In the rows, zero is written as 128.
Each row is followed by its class.
[169 118 117 123 114 163 125 131 147 134 129 128  90 117 145 131 150 142
 157 114  56 140 123 142 154 165 134 130 109 114 127 131  74 139 144 136
  86 122  84 133 101 103 122 134  77 145 117 162 146]
K981
[175 128 128 142 102 156 134 140 127 126 143 120 105 125 135 111 158 123
 142 121  51 130 118 153 150 145 135 145 113 120 119 143  90 145 143 132
  91 147  80 133  99  95 123 143  86 143 116 148 158]
K501
[165 101 152 109 132 121 105 115 158 168 118 136  97 127 147 121 181 190
 161 140  63 159 115 141 154 187 147  97  83 121 140 153  56 134 136 112
 112 112  65  97 100 127 134  98  85 123  80 160 118]
K279
[142 133 153 130 113 106  94 120 163 126 111 124 125 137 122 118 193 113
 132 139  79 125 148 157 145 153 162 106 123 138 140 157 113 138 109 105
  99 208 103 106 105 113 160 115 111 110  73 155 167]
K273
[148 116 149 130 122 104 109 117 159 154 119 139 107 139 134 116 185 166
 147 143  69 153 124 143 144 185 170 104 109 120 136 167  86 134 140 117
  97 147  81 105 102 121 137 110  94 125  79 162 144]
K623
[158 141  96 130  99 139 122 131 127  96 121 103 109 111 129 118 148  77
 127 107  58 104 149 172 148 111 132 150 130 124 127 132 113 141 124 144
  78 188 121 127 107  64 133 156  89 133 129 143 173]
K391
[106 164 112 167  91 162 142 140 120 109 140  99 158 133 120 105 123  91
 114  83 117 110 110 180 126 158 127 152 140 148 100 143 127 161 152 161
  96 213 164 143 113 108 110 133 103 116 162 148 151]
K756
[104 146 160 123 148 153 157 124 174 130 132 137  87 163 125 128 160 163
 127 119 123 173 102 130 135 133 146 107 132  87 136 145 130 107 135 104
 114 106  66 110  98 143 119 121 118 157  97 165 134]
K981
[148 128 152 118 117  99 100 120 139 138 128 122 134 135 129 119 176 138
 124 138  71 142 126 138 161 153 152 105 121 132 139 155  78 139 116 115
  96 174  93 110 109 106 147 125  88 109  70 152 161]
K279
[154 129 134 116 113 125 107 117 163 125 116 125 111 129 133 128 171 128
 136 124  72 130 143 139 153 161 147 106 119 122 136 150  89 139 124 115
  80 170 109 120 107 112 150 126  90 125  88 161 167]
K981
[150 129 141 113 117 121 100 116 167 128 115 130 121 133 131 121 183 134
 131 127  74 132 133 135 149 163 152 106 124 124 139 148  86 136 119 117
  85 169 106 117 106 112 150 121  94 126  77 160 164]
K981
[131 171 116 162  88 161 163 133 120 115 144 100 149 124 116  93 141  84
 117  88 111 104 108 168 127 142 114 150 136 139 105 158 132 155 162 145
  92 207 145 141 108 105  97 154 115 125 163 138 148]
K501
[193 118 112 133 107 184 154 147 125 144 144 128  68 107 146 118 143 144
 164 112  47 137 116 154 141 162 125 154 103 111 120 132  70 142 163 139
  81  93  67 139  97  99 102 138  69 155 149 149 135]
K501
[ 88 158 146 141 126 180 164 137 139  87 137 108 101 157 117 118 132 119
 120  91 116 159 123 166 129 102 141 137 141 105 126 135 149 125 129 120
  98 151  90 116  95 121 122 129 113 148 120 157 149]
K756
[139 132 147 127 105 118 114 129 152 113 130 114 117 120 132 114 160 114
 135 127  70 127 135 155 155 168 147 122 128 118 134 159  96 140 120 115
  81 190 101 116 104 108 149 130  97 123  82 150 166]
K373
[136 162 122 157  98 163 163 126 129 134 146 117 146 127 123  90 145 112
 131  97 114 114  90 163 120 160 115 148 121 127 111 152 111 153 170 152
  96 164 116 133  98 121  88 144 106 132 162 140 131]
K501
[112 156 151 142 109 109 124 112 146 142 137 115 171 144 122  97 166 132
 124 116 139 130 101 164 127 176 123 112 116 132 124 175 106 156 154 127
 110 187 132 100 107 144 112 132 118 114 125 153 125]
K279
[175 124 142 122 115 144 125 131 150 153 131 135  86 131 145 114 168 162
 152 134  54 146 109 143 158 183 152 116 103 114 128 165  81 137 151 121
 106 121  60 122  98 117 127 126  76 137  99 154 139]
K501
[137 131 137 125 113 103 103 117 145 128 124 133 115 133 123 112 179 129
 127 134  64 134 143 145 141 156 161 118 129 124 134 172  94 141 133 119
  78 185 103 111 108 102 142 126  97 121  86 152 169]
K623
[148 145 106 123  99 136 111 126 145 107 125 107 130 122 125 129 163  82
 116 108  66 106 142 145 146 127 143 136 143 128 122 139 111 140 117 127
  76 201 130 138 115  84 142 146  97 131 111 154 190]
K981
[113 175 149 163  94 119 137 117 145 111 144 108 179 149 115  87 159 105
 115 108 132 114 108 162 128 169 128 118 128 135 117 180 131 154 148 128
 103 215 138 115 108 128 116 141 123 103 121 144 140]
K501
[157 130 115 133 102 119 116 129 129 115 122 119 117 124 130 116 170 103
 130 122  58 114 145 154 134 140 154 146 139 123 126 146  98 145 136 132
  71 182 109 127 106  88 128 139  95 134 121 144 169]
K623
[ 91 170 153 162  95  98 128 115 153 100 135  98 185 138 107  90 155  86
 105 104 135 110 114 177 133 169 129 120 143 135 123 170 132 149 127 128
  92 252 154 113 110 119 129 139 135 100 101 146 156]
K373
[ 96 174 145 164  92 124 146 129 143 112 143 100 175 135 116  92 142  94
 111 104 131 114 103 174 132 179 134 134 143 134 114 159 135 152 145 134
  96 226 142 124 108 119 115 139 121 113 120 148 152]
K373
[117 130 167 136 152 144 158 128 154 145 136 133  76 157 136 127 156 183
 145 125 111 183  98 140 138 139 138 111 119  92 140 136 102 112 146 105
 119  93  51 104  92 141 114 111 106 145 104 161 114]
K279
[159 125 120 132 109 138 117 127 140 131 130 127  98 119 141 120 154 126
 144 121  65 137 126 171 157 158 138 134 107 114 126 143  86 144 143 135
  88 152  97 123 102  95 130 149  76 134 115 153 162]
K391
[ 75 157 189 143 135 132 153 123 173 103 132 122 113 177 102 112 173 127
 111 130 133 160 124 156 133 101 166 103 139 106 137 165 155 111 111  83
 110 189  73  89  97 141 148 122 140 116  65 160 163]
K273
[139 144 121 160 109 181 150 125 140 152 142 132 131 127 150 109 133 160
 154  99 114 139  80 168 136 214 124 146 103 126 107 153  88 155 187 159
 100 119 110 132  99 142  82 124  80 138 167 160 110]
K756
[153 136 120 136 103 142 119 136 133 114 135 115 112 118 126 115 155 101
 122 125  66 117 146 150 140 141 140 146 133 133 122 148  94 143 129 123
  88 173 122 127 117 104 142 156  88 124 116 151 182]
K287
[131 157 137 169 108 130 148 122 151 141 148 129 160 137 124 105 150 134
 129 111 133 129 104 163 122 201 126 132 122 131 113 174 102 147 167 134
 113 148 132 112 113 149  99 143 103 118 138 160 127]
K287
[134 158 107 121  98 121 106 116 147  82 118  99 148 124 113 123 159  57
 102 105  72  86 156 139 141 116 138 135 151 132 129 141 127 139  98 122
  73 232 143 135 122  75 149 159 100 120 111 151 204]
K981
[ 87 151 162 145 124 148 174 138 160 106 142 108  93 155 115 107 149 124
 123 112 117 166 108 167 129 126 146 130 141  88 137 141 145 109 119 106
  94 151  65 104  89 127 118 127 125 146 100 157 151]
K373
[105 160 163 145 116 112 119 104 175 144 132 140 169 150 120 102 170 147
 122 113 144 139  92 138 136 206 138  93 126 127 124 182 104 147 149 123
 108 177 135 108 114 148 121 131 106 108  97 165 130]
K981
[ 86 157 165 129 135 149 157 124 168 106 135 127 104 166 111 117 165 137
 109 112 120 164 115 138 137 108 149 103 144  96 135 159 141 113 124  98
 101 155  79 106  97 131 131 134 122 140  81 165 159]
K981
[ 92 169 148 163  98 121 123 115 148 107 129 109 189 144 103  99 162  75
 105 103 137 102 118 162 125 149 140 123 138 149 118 172 141 147 130 134
 105 250 152 115 111 120 125 135 136  93 109 147 156]
K273
[144 124 145 135 113 105 109 114 148 136 117 132 114 135 128 113 184 135
 136 137  70 136 145 149 145 167 163 112 118 123 132 175  96 143 139 118
  84 179 106 111 103 113 141 125  98 126  89 155 159]
K623
[156 120 124 128 111 160 108 132 142 130 119 120  96 127 144 124 153 143
 151 115  54 142 133 163 150 178 147 132 105 125 124 134  84 148 138 133
  88 144  98 133 100 108 134 116  71 135 113 160 154]
K756
[119 153 131 161 107 160 136 125 141 155 141 134 137 135 136 105 140 154
 138  99 122 147  78 175 137 218 130 136 115 134 107 155  98 159 170 153
 105 150 123 133 104 136  94 119  80 126 154 161 118]
K756
[110 153 164 169 112 134 138 115 160 155 140 135 166 146 124 103 163 137
 134 118 144 132  86 162 132 202 145 117 116 131 116 179 115 152 164 128
 118 178 112 114 103 150 108 128 118 113 118 158 128]
K273
[ 82 160 143 148 119 148 169 129 138  91 137 109 102 159  95 107 155 100
 108 100 117 152 133 153 112  83 147 144 155 100 133 156 158 116 131 111
  83 177  87 112  97 106 114 152 130 150 112 156 164]
K623
[ 88 149 176 140 136 152 175 137 167 117 143 123  74 155 125 114 148 152
 134 117 118 176 101 160 138 142 152 120 134  85 136 154 138 107 137  97
 108 137  54 102  86 140 123 124 123 148  94 159 138]
K373
[100 150 183 162 121 111 128 110 173 164 139 142 169 156 121 102 170 159
 136 133 143 144  84 148 138 215 152  93 107 131 127 185 110 147 153 120
 119 173 110 102 109 162 120 115 109  98  94 164 134]
K273
[116 161 157 163 109 118 134 104 155 138 131 133 175 150 123  92 171 142
 122 124 142 132  89 153 126 198 132 100 125 121 122 181 121 163 155 129
 105 181 125 110 110 150 104 119 119 116 117 163 127]
K106
[148  95 163 138 132 138 131 127 169 173 134 149  84 128 154 123 150 205
 183 133  67 169  95 139 159 234 151 111  83 102 132 155  64 125 162 123
 115  84  50 110  94 138 121 102  79 132  76 164 118]
K373
[ 97 173 167 142 124 146 166 127 158  94 138 112 106 169 105  99 164 123
 106 119 122 155 114 154 128  95 146 117 143 101 134 156 158 116 123  88
 107 176  62 105  95 122 130 145 134 132  85 155 160]
K501
[163 131 112 122 101 150 122 139 108 125 137 106 110 114 132 117 152 104
 133 113  59 123 126 148 151 120 129 161 133 132 125 124  84 148 128 137
  82 167  98 136 107  82 125 149  79 140 129 141 160]
K279
[ 86 166 139 142 120 161 170 138 141  83 136 103 100 153 105 108 141  94
 100  97 112 148 123 167 128  74 141 139 147  98 132 137 161 117 122 121
  96 179  90 114  99  91 124 153 124 142 111 153 172]
K391
[148 152 118 129 101 105 101 126 146  99 117 102 141 126 120 115 174  81
 113 130  72  98 168 155 133 130 151 129 145 141 126 155 120 140 107 107
  96 205 136 116 119 105 156 146 102 113  93 151 188]
K287
[103 142 178 126 143 122 149 124 162 134 134 121  96 170 115 114 172 170
 126 129 120 185  97 142 138 118 152  96 126  97 144 152 113 113 123  96
 117 132  59  86  94 142 135 113 115 136  78 161 133]
K279
[ 80 162 158 146 131 168 171 136 151  96 134 111 106 160 106 112 158 104
 112 112 115 149 115 163 120  87 157 136 146 105 132 134 165 113 124 109
 110 164  65 114  88 116 120 134 133 139 103 155 160]
K273
[154 125 117 124 106 171 115 137 130 122 129 124 100 124 138 123 138 130
 138 105  52 140 123 158 153 172 146 144 113 125 120 144  80 147 142 143
  85 145  92 144 104  98 126 131  64 142 120 154 163]
K756
[118 136 176 162 121 132 138 111 172 175 138 148 154 146 129 100 173 167
 147 127 140 145  77 154 135 219 145 103 103 127 123 188  98 151 163 125
 121 152 100 106 104 167 109 114 111 111 111 158 117]
K273
[ 94 152 174 121 140 118 146 125 160 115 135 113 106 169 112 115 172 144
 111 124 122 169 119 151 139 101 149  98 138 104 144 156 140 118 113  87
 107 161  69  89 100 131 138 123 124 127  75 160 152]
K279
[109 165 120 168  95 117 141 123 129 119 135 112 166 137 112  98 151  97
 115 100 123 114 114 167 113 160 134 146 146 138 111 158 127 153 164 149
  88 212 148 127 110 107 100 138 120 116 142 149 143]
K623
[115 162 153 161 111 106 123 102 160 138 127 131 174 150 125  97 173 136
 124 124 143 128  88 155 127 192 136  96 133 122 121 178 122 160 146 129
 113 191 136 107 116 150 114 122 119 109 119 164 128]
K106
[ 94 145 153 141 137 156 166 128 151 128 137 138  81 158 125 119 157 153
 131 114 110 173 104 147 117 129 159 124 132  86 131 154 131 115 159 112
 104 117  55 104  87 129 104 123 118 157 112 162 134]
K623
[143 143 127 170 115 164 165 119 144 163 143 140 131 133 148 108 147 162
 156 112 119 145  67 164 132 211 119 135 115 109 108 155 109 159 190 155
 112 112  98 132 104 148  69 125  95 141 170 165 103]
K106
[147 121 166 135 118 115 114 111 162 145 122 139 119 146 129 113 178 168
 143 142  86 158 117 136 155 188 159  83 112 118 138 179  95 144 123 108
 109 157  86 107 113 132 144 111  95 117  67 168 142]
K106
[ 84 179 137 149 109 156 173 125 133  69 135  94 121 157  95 102 145  77
  97 109 127 134 137 159 117  59 136 140 173 107 130 140 184 130 109  99
  87 211 102 121 111 107 126 154 141 135 111 159 185]
K106
[102 168 166 135 120 153 166 131 154  90 133 108 101 163 107  98 166 119
 108 115 119 150 125 155 121  90 149 113 138 101 134 158 151 121 126  88
 100 173  72 105  90 125 134 140 135 137  92 150 158]
K501
[ 86 166 140 147 121 161 173 144 133  93 149 109 105 153 101 107 140 101
 100 108 112 148 119 149 117  94 140 145 158 107 126 146 151 118 122 110
 107 152  86 118 102 120 115 157 115 139 117 153 171]
K287
[113 156 138 152 123 170 178 138 138  98 129 110  92 155 115 112 151 119
 117 107 107 150 111 157 117  95 135 138 152  88 126 126 148 126 131 121
  94 138  76 125  98 113 103 131 122 157 131 164 146]
K106
[158 128 114 145  98 169 151 155 123 117 153 105  88 109 141 116 128 110
 152 113  52 131 124 171 151 161 132 172 126 115 122 121  88 139 144 146
  74 151  90 147 100  87 115 149  78 154 145 145 164]
K373
[ 73 165 168 149 115 147 174 133 150  91 137 100 110 156 106  99 143 107
 112 112 123 161 114 164 131 111 150 124 153  98 138 144 153 113 113 101
 100 185  76 109  93 120 127 137 130 140  89 153 162]
K373
[150 148  88 143  92 176 138 144 119 109 128  91 111 109 131 116 141  67
 141 111  58  95 144 174 133  97 134 185 145 141 119 101 133 146 130 143
  83 192 105 153 108  71 119 150 101 139 157 146 184]
K273
[118 155 130 163 104 117 138 111 145 142 131 133 156 142 128  96 163 132
 128 115 125 130 100 168 118 189 145 135 129 122 114 172 107 150 181 146
  96 170 124 118 102 130  93 132 116 123 142 152 125]
K623
[153 106 161 132 130 125 119 114 167 165 127 150  93 135 145 118 166 191
 164 137  78 171 102 149 167 202 157  95  83 110 137 170  65 129 151 125
 116 117  76  96 103 130 140 114  81 123  74 160 127]
K391
[124 160 123 168  95 135 145 129 137 133 145 124 154 131 119 101 144 114
 124 106 127 129 110 167 117 181 121 137 131 135 112 162 105 151 159 137
 104 165 143 118 114 138 101 143 102 117 151 153 139]
K287
[156 121 142 137 106 146 131 136 148 139 138 117  96 119 140 112 153 142
 151 128  57 149 110 162 160 194 145 142 114 110 128 138  77 140 140 130
  85 143  74 129  99 106 126 130  80 143 103 154 150]
K373
[140 130 137 132 113 109 103 115 149 132 120 129 110 135 126 113 182 134
 133 135  62 140 141 145 144 164 165 120 120 120 133 171  97 140 139 121
  86 172  98 115 103 100 139 129  96 129  86 157 159]
K623
[ 86 174 148 144 116 150 163 137 140  74 138 102 114 156  95 101 148  89
  94 108 125 138 144 150 112  69 140 139 164 115 133 144 153 117 101  98
  97 188 101 107 108 119 136 152 132 130 100 154 178]
K287
[ 85 169 157 132 129 155 163 128 161  79 129 116 111 162 103 115 156 106
  94  99 124 150 126 146 127  88 143 114 160 103 133 147 151 110 115  99
  96 182  91 116 101 116 129 145 129 139  90 161 167]
K981
[157 124 126 142 106 158 125 138 144 136 129 124 103 123 139 124 164 123
 150 128  56 132 126 166 144 152 146 143 107 126 120 131  93 142 146 136
  94 149  84 134  94 105 124 125  87 132 122 157 155]
K273
[ 99 146 178 116 144 125 151 125 167 126 135 117 101 171 113 114 176 158
 116 128 124 175 106 144 135 111 155  98 127 101 144 160 129 112 120  89
 111 145  63  82  98 142 138 112 124 133  73 161 144]
K279
[104 169 135 158 101 113 133 120 140 108 136 111 172 138 115  93 148  94
 109 100 135 117 105 182 131 154 129 126 136 132 119 162 126 157 148 149
 102 221 156 117 108 112 122 149 119 105 128 141 147]
K391
[ 92 163 138 131 120 147 158 135 133  88 133  90 110 153 105 112 154  94
 102 103 110 146 134 168 119  66 131 139 153 111 132 127 149 118 114 103
  97 185  90 112 100 102 122 140 129 137 113 153 161]
K279
[116 154 115 171 102 176 148 127 124 126 139 117 146 124 124 108 123 111
 131  78 116 121 103 171 132 186 112 155 123 138 103 148 109 158 169 165
  88 175 155 142 111 116  91 137  87 126 172 154 135]
K756
[159 110 135 126 118 158 106 131 152 156 128 142  87 129 151 129 159 171
 157 123  57 161 117 156 159 208 153 114  96 121 126 154  67 144 140 132
  94 120  84 121 100 125 133 102  59 131 107 165 139]
K756
[125 163 148 158 101 126 146 113 149 135 141 124 161 142 125  90 160 130
 128 113 131 124  99 165 131 184 123 115 118 130 116 184 115 153 169 125
 104 187 123 116 104 146 105 134 118 110 126 147 133]
K501
[159 121 105 131 105 185 125 143 128 135 134 121  86 118 150 127 135 143
 156 107  46 144 119 168 150 173 138 154 105 123 115 127  79 145 155 148
  89 120  88 141 101 102 114 123  61 149 141 161 148]
K756
[ 83 167 163 160 100  74 111  99 157 116 129 118 196 161 104  86 173 122
 105 122 140 127 122 156 120 179 153 100 136 134 128 196 126 156 147 116
  95 235 144 102 115 129 130 132 136  91  85 153 152]
K623
[ 99 152 147 148 126 184 198 150 142 105 153 109  74 142 128 114 130 133
 138 101 104 162 103 174 127 119 134 158 137  85 131 124 136 111 147 119
 100 119  50 125  81 116  96 146 114 171 136 154 139]
K373
[164 122 115 122 109 151 121 127 123 149 132 115  84 112 139 122 153 137
 149 125  52 147 128 153 157 146 130 145 105 122 128 129  70 143 145 132
  77 134  88 128 104  93 121 131  73 139 125 156 148]
K279
[ 79 165 150 138 119 158 152 136 144  79 125 100 105 163 106 111 146 103
 101 100 116 149 139 176 127  87 150 126 149 114 126 143 161 125 109 104
  94 195 105 114  99 117 140 129 121 135 105 161 171]
K756
[ 86 173 147 132 127 157 165 128 158  78 131 100 108 157 102 117 146 102
 103 102 115 146 127 146 127  86 145 131 155 100 135 134 154 112 121 104
  95 176  94 122 102 106 132 152 127 145  98 163 169]
K981
[167 109 141 140 116 160 125 135 148 159 134 141  88 124 145 126 164 154
 164 134  60 150 109 148 156 181 148 134  97 115 126 145  71 139 152 135
  93 114  65 123  96 119 119 118  76 137 114 159 140]
K273
[101 157 185 141 115  82 110 109 160 147 137 128 178 158 114  91 175 155
 113 133 141 143 101 138 139 191 138  86 118 134 134 195 104 152 133 110
 113 194 123  84 118 150 133 116 113  98  84 160 129]
K279
[105 138 180 122 158 120 150 127 167 148 134 135  92 169 125 118 171 181
 132 133 124 178  86 130 134 136 156  92 125  92 143 156 116 105 124  98
 123 110  53  80  97 153 127 101 117 133  82 163 126]
K279
[123 159 128 173 101 142 147 124 140 135 141 125 156 133 121  95 142 123
 126 109 130 129 104 162 121 184 123 138 127 137 109 161 104 146 166 144
 109 159 140 124 115 142  98 144 102 113 142 158 139]
K287
[129 153 127 144 105 125 131 116 143 146 130 116 155 132 131 102 163 127
 127 107 125 126 105 169 124 169 121 129 125 134 119 154 101 150 157 139
 107 173 127 116 106 127 100 129 109 116 146 149 116]
K279
[134 153 120 154 105 144 149 123 125 150 141 116 144 125 134 103 143 130
 135 104 120 130  90 167 134 168 111 148 120 131 112 140  99 155 175 150
  99 151 121 126 106 121  86 137  95 129 166 151 118]
K279
